X =
[[ 1.14 -1.02 -1.80  2.27 -0.94 -1.59 -1.02 -0.07 -0.39 -1.74 -2.03  0.42
  -0.84]
 [-2.89 -1.23  1.19 -0.64 -1.34  2.63  1.27  0.79 -3.79  3.39  5.30  0.04
  -2.64]
 [ 0.55  0.63 -2.12 -6.50  2.95  2.30  0.94  2.30  2.61 -1.54 -0.25 -1.50
  -1.36]
 [-2.91  1.77  2.32 -2.76  0.69  1.28  2.20 -1.89  0.05  2.35 -0.29 -2.18
   1.11]]
The first entry in reading order is 1.14
Report the entry just left of 0.63.
0.55
Report the entry just left of 2.35.
0.05
The entry just right of 2.32: -2.76
Report the entry just left of the largest entry.
3.39
Report the entry just right of 3.39.
5.30
The third entry in reading order: -1.80
Report the entry just left of 2.32.
1.77
The third largest entry -> 2.95
The entry just right of the largest entry -> 0.04
The third smallest entry is -2.91
Report the entry just left of 0.94.
2.30
The entry just left of 2.61 is 2.30
Report the 2nd smallest entry.
-3.79
The entry just right of 2.27 is -0.94
Report the second entry in reading order.
-1.02
The entry just left of -2.12 is 0.63
Report the entry just left of 1.19.
-1.23
The entry just left of 1.11 -> -2.18

Read these off the row that follows.
1) The entry just left of 0.94?
2) The entry just right of 3.62?
3) The entry just right of -3.38?
4) The entry just left of 4.91?
[-1.56 -0.34  0.11 -2.17  0.94  3.62  1.39  2.58 -0.39 -3.38  0.04  2.86
 -0.90  4.91  1.06  0.34]
1) -2.17
2) 1.39
3) 0.04
4) -0.90

a =
[[  9.57   7.14  -9.02   2.14  -9.21   3.45   3.99   8.66  15.28   0.05
   -4.73   8.57  11.44   8.41]
 [  6.95   9.16   5.57   0.75  11.59  -3.15   6.96   5.89  -0.28   3.79
   -1.69   6.30   7.93   4.12]
 [ 17.27  14.86  -2.44   0.21   2.67   7.00  -3.10   7.28   9.73   5.67
   19.21  11.34  -3.41  13.31]
 [  7.51   4.53   4.79   7.82   3.66  11.39  11.07  12.96   5.34   5.39
    8.14   6.69   5.84  15.35]
 [  3.51   6.02  -1.16   7.60   4.62   9.96   0.79   6.18   5.65   2.78
   -7.52   3.04   2.33   7.71]
 [  8.34   0.60   3.52   7.38   4.58   8.17  -1.63   1.48  -7.01   7.69
   -6.68   0.99  -9.52  -2.30]
 [  3.11   8.06  11.44  10.64   5.33   1.61   7.11   4.38   7.75   6.83
   16.02   4.27   1.75  -0.87]
 [  5.02   4.35   0.81   3.17   3.22   2.59  -0.29   6.10   6.82   6.05
  -22.08  -0.68   6.19   0.80]]
The entry just left of 7.93: 6.30
The entry just left of 9.96 is 4.62
The entry just left of -7.52? 2.78
The entry just right of 6.30: 7.93
The entry just right of 3.22 is 2.59
The entry just left of 1.75? 4.27
The entry just right of the smallest entry? -0.68
The entry just right of the largest entry is 11.34
The entry just right of 3.79? -1.69
The entry just left of 6.69 -> 8.14
The entry just left of 8.06? 3.11
The entry just left of the smallest entry? 6.05
The entry just left of 0.79? 9.96

Questions about the table below.
1) Read off the 2nd entry on the main diagonal.
2) Read off the first entry of the largest entry's row.
3) Read off the entry just left of the smallest entry.
4) Read off the smallest entry in the first column.
5) Read off the entry directly below 1.60.
6) Read off the last entry in the row that holds the smallest entry.
7) Read off the entry in the top-right corner.
8) Read off the first entry on the main diagonal.
[[-2.53, 1.25, 3.44, 5.10, -0.38, -0.55],
 [3.32, -0.44, -3.79, -4.54, -0.32, -0.25],
 [-2.80, 1.49, 3.33, 5.16, -0.12, -0.65],
 [3.69, -4.34, 1.43, -1.47, 0.41, -3.83],
 [-4.09, 4.01, -1.58, 0.72, 0.66, 3.42],
 [1.60, 0.32, -4.73, 1.73, 2.81, 3.78],
 [-2.20, 2.49, 0.10, -4.90, -3.15, 0.98],
 [1.76, 0.33, -4.61, 1.38, 2.44, 3.76],
 [-2.11, 2.40, 0.07, -5.22, -3.16, 1.27]]
1) -0.44
2) -2.80
3) 0.07
4) -4.09
5) -2.20
6) 1.27
7) -0.55
8) -2.53
